Below is a small trained network, with its code and all its weights. Each question gives an input and a class and asks what happens when units are switched off, that is, made to give their printed mean instead of their output.

import numpy as np


def w(rows, s, z=0):
    codes = np.array(rows[::2]) - 128.0
    scale = np.full(codes.shape[1], s)
    scale[-1] = z or s
    return codes * scale


def f(y):
    return np.maximum(y, 0)


def log_softmax(a):
    a = a - a.max(-1, keepdims=True)
    return a - np.log(np.exp(a).sum(-1, keepdims=True))


def net(x, mask):
    res = np.array(x, float).reshape(1, 3) / 4 @ E
    y = f(res @ A[0][:, :-1].T + A[0][:, -1])
    res = res + np.where(mask, y, B[0][:, -1]) @ B[0][:, :-1]
    return log_softmax(res[-1] @ U[:, :-1].T + U[:, -1])


A, B = {}, {}
E = w([
[133,129,127],'x0',
[146,116,239],'x1',
[141,5,123],'x2',
],0.017)
A[0] = w([
[128,49,140,99],'N1',
[129,132,24,254],'N2',
[62,159,81,217],'N3',
[103,70,104,110],'N4',
[122,62,156,86],'N5',
[173,67,254,145],'N6',
[152,127,81,71],'N7',
[102,167,110,214],'N8',
[102,207,206,212],'N9',
[131,32,116,137],'N10',
],0.015,0.0064)
B[0] = w([
[148,151,70,195],'N1',
[31,137,56,247],'N2',
[71,196,80,207],'N3',
[184,47,111,180],'N4',
[179,118,68,182],'N5',
[233,183,129,249],'N6',
[160,124,84,156],'N7',
[95,172,128,188],'N8',
[141,110,248,230],'N9',
[141,31,34,219],'N10',
],0.014,0.018)
U = w([
[52,227,131,155],'0',
[91,43,62,82],'1',
[160,132,253,248],'2',
[225,103,137,2],'3',
],0.018,0.0032)

Each question gives the input, the list of numbers given to net, and the class t.
The units are the neurons (one row each of A and B). Each row of codes is followed by its name. A weight is (code - 128) times the scale printed after its matrix; where a second scale follows, it is the last column's (A, B and U).
mask holds one flag per neuron, in row order. A switched-off neuron (its flag False) gives its mean, the last column of its row in B, instead of its output. The means were averaged over made-up inputs and are rounded, as every weight is.
A unit's drop is (log p(t) with every unit on - log p(t) with that unit switched off) / (log p(t) with every unit on - log p(t) with every unit switched off).
The circuit of an input: a set's keep is (log p(t) with only the set's units on - log p(t) with every unit switched off) / (log p(t) with every unit on - log p(t) with every unit switched off). Starting from all 10 units, units are removed one at a time, each time the one whose removal leaves the highest keep (on an exact tie, the one counted first), for as long as the keep stays at least 0.8.
units of the circuit, in order: the units of the circuit, biggest drop first
top k neurons: the k neurons with the biggest drops, biggest first
drop of u: that unit's drop, to one decimal
input [0,1,3], class 3: units of the circuit, in order -> [N2]
input [-7,1,-4], class 2: units of the circuit, in order -> [N2 N9]
input [-8,7,0], class 2: top 2 neurons -> [N9 N10]
input [-4,1,-7], class 2: top 2 neurons -> [N9 N2]
input [-2,-7,0], class 0: top 2 neurons -> [N10 N3]
input [1,1,-7], class 2: top 2 neurons -> [N9 N2]
input [-2,1,8], class 3: top 2 neurons -> [N6 N2]
input [-4,2,5], class 3: top 2 neurons -> [N6 N2]
input [6,-3,0], class 0: drop of N10 -> 0.9
input [7,2,3], class 3: drop of N2 -> 0.2
input [-1,2,0], class 2: drop of N10 -> 0.2
